[[-1.59  2.45  0.37  0.82  2.03  1.48  0.85]
 [-0.07  1.79  0.06 -0.12  1.06 -0.08  0.87]
 [-3.43  1.92  0.04 -0.01  0.27  1.55  1.08]
 [ 3.08 -6.20 -0.72 -0.86 -3.96 -2.23 -2.60]
 [-6.36  3.17 -0.99 -2.08 -1.51  0.80  2.75]
 [ 2.65 -1.85 -0.62 -0.19 -0.12 -1.56 -0.86]
 [-0.92  0.86 -0.04 -1.08 -1.12 -0.49  0.88]]
|
[[ 0.85  1.48  2.03  0.82  0.37  2.45 -1.59]
 [ 0.87 -0.08  1.06 -0.12  0.06  1.79 -0.07]
 [ 1.08  1.55  0.27 -0.01  0.04  1.92 -3.43]
 [-2.60 -2.23 -3.96 -0.86 -0.72 -6.20  3.08]
 [ 2.75  0.80 -1.51 -2.08 -0.99  3.17 -6.36]
 [-0.86 -1.56 -0.12 -0.19 -0.62 -1.85  2.65]
 [ 0.88 -0.49 -1.12 -1.08 -0.04  0.86 -0.92]]

[[ 4.59  1.32]
 [-2.29  0.39]]
|
[[ 1.32  4.59]
 [ 0.39 -2.29]]

[[-0.98 -0.35 -0.40 -1.20 -0.35]
 [-1.77 -2.42 -1.10 -2.93 -0.88]
 [-1.20 -1.23  0.02 -1.94 -0.57]
 [-0.92 -1.64 -1.92 -0.70 -1.50]
 [-1.72 -2.38 -2.44 -2.06 -1.20]
 [-2.43 -0.09 -1.36 -0.94 -0.03]
 [-1.30 -1.44 -0.69 -0.51 -0.40]
 [-0.71 -0.32 -0.35 -0.90 -0.16]
 [-5.28  0.20 -0.71 -2.13 -0.83]
 [-1.56 -0.65 -0.24 -2.67  0.01]]
|
[[-0.35 -1.20 -0.40 -0.35 -0.98]
 [-0.88 -2.93 -1.10 -2.42 -1.77]
 [-0.57 -1.94  0.02 -1.23 -1.20]
 [-1.50 -0.70 -1.92 -1.64 -0.92]
 [-1.20 -2.06 -2.44 -2.38 -1.72]
 [-0.03 -0.94 -1.36 -0.09 -2.43]
 [-0.40 -0.51 -0.69 -1.44 -1.30]
 [-0.16 -0.90 -0.35 -0.32 -0.71]
 [-0.83 -2.13 -0.71  0.20 -5.28]
 [ 0.01 -2.67 -0.24 -0.65 -1.56]]

[[ 3.67 -0.83]
 [ 5.05 -1.40]
 [ 2.93 -1.71]
 [ 0.99 -2.02]
 [ 0.25 -2.11]
 [-0.26 -2.32]
 [-1.18 -2.47]
 [-3.30 -3.50]
 [ 5.34  0.21]
 [-0.28  2.35]
 [-0.31  1.31]]
|
[[-0.83  3.67]
 [-1.40  5.05]
 [-1.71  2.93]
 [-2.02  0.99]
 [-2.11  0.25]
 [-2.32 -0.26]
 [-2.47 -1.18]
 [-3.50 -3.30]
 [ 0.21  5.34]
 [ 2.35 -0.28]
 [ 1.31 -0.31]]

[[-3.13  1.55 -2.53 -2.66 -2.22 -2.81  4.78 -0.18]
 [ 0.55 -0.26 -1.01  1.37 -0.35  0.18  2.53 -0.55]
 [-1.87  1.78 -0.94 -4.28 -1.40 -2.22  0.95  1.12]
 [-4.80  0.60 -2.49  0.23 -1.71 -2.86  4.52 -2.76]
 [-1.60  0.31 -0.07 -0.82 -0.30 -0.83 -0.13 -0.22]
 [-5.03  0.71 -3.19  0.21 -2.25 -3.07  6.43 -2.55]
 [-0.81  0.07  0.35 -0.71 -0.12 -0.10 -0.30  0.69]
 [ 2.03 -0.91  1.45  1.75  1.42  1.61 -3.08 -0.27]
 [-3.31  0.68 -1.54 -0.71 -1.22 -2.14  2.56 -1.47]
 [ 1.14  0.78  0.88 -1.48  1.04 -0.71 -5.00 -1.42]
 [-4.53  0.25  0.89 -1.24  0.01 -1.68 -2.61 -1.13]]
|
[[-0.18  4.78 -2.81 -2.22 -2.66 -2.53  1.55 -3.13]
 [-0.55  2.53  0.18 -0.35  1.37 -1.01 -0.26  0.55]
 [ 1.12  0.95 -2.22 -1.40 -4.28 -0.94  1.78 -1.87]
 [-2.76  4.52 -2.86 -1.71  0.23 -2.49  0.60 -4.80]
 [-0.22 -0.13 -0.83 -0.30 -0.82 -0.07  0.31 -1.60]
 [-2.55  6.43 -3.07 -2.25  0.21 -3.19  0.71 -5.03]
 [ 0.69 -0.30 -0.10 -0.12 -0.71  0.35  0.07 -0.81]
 [-0.27 -3.08  1.61  1.42  1.75  1.45 -0.91  2.03]
 [-1.47  2.56 -2.14 -1.22 -0.71 -1.54  0.68 -3.31]
 [-1.42 -5.00 -0.71  1.04 -1.48  0.88  0.78  1.14]
 [-1.13 -2.61 -1.68  0.01 -1.24  0.89  0.25 -4.53]]

[[ 2.82 -1.51  5.23]
 [-1.88  5.03 -1.16]
 [-3.95  1.50 -2.05]
 [ 0.52  5.57 -2.40]
 [ 2.66  2.96 -2.06]
 [-0.36 -0.99  0.93]]
|
[[ 5.23 -1.51  2.82]
 [-1.16  5.03 -1.88]
 [-2.05  1.50 -3.95]
 [-2.40  5.57  0.52]
 [-2.06  2.96  2.66]
 [ 0.93 -0.99 -0.36]]
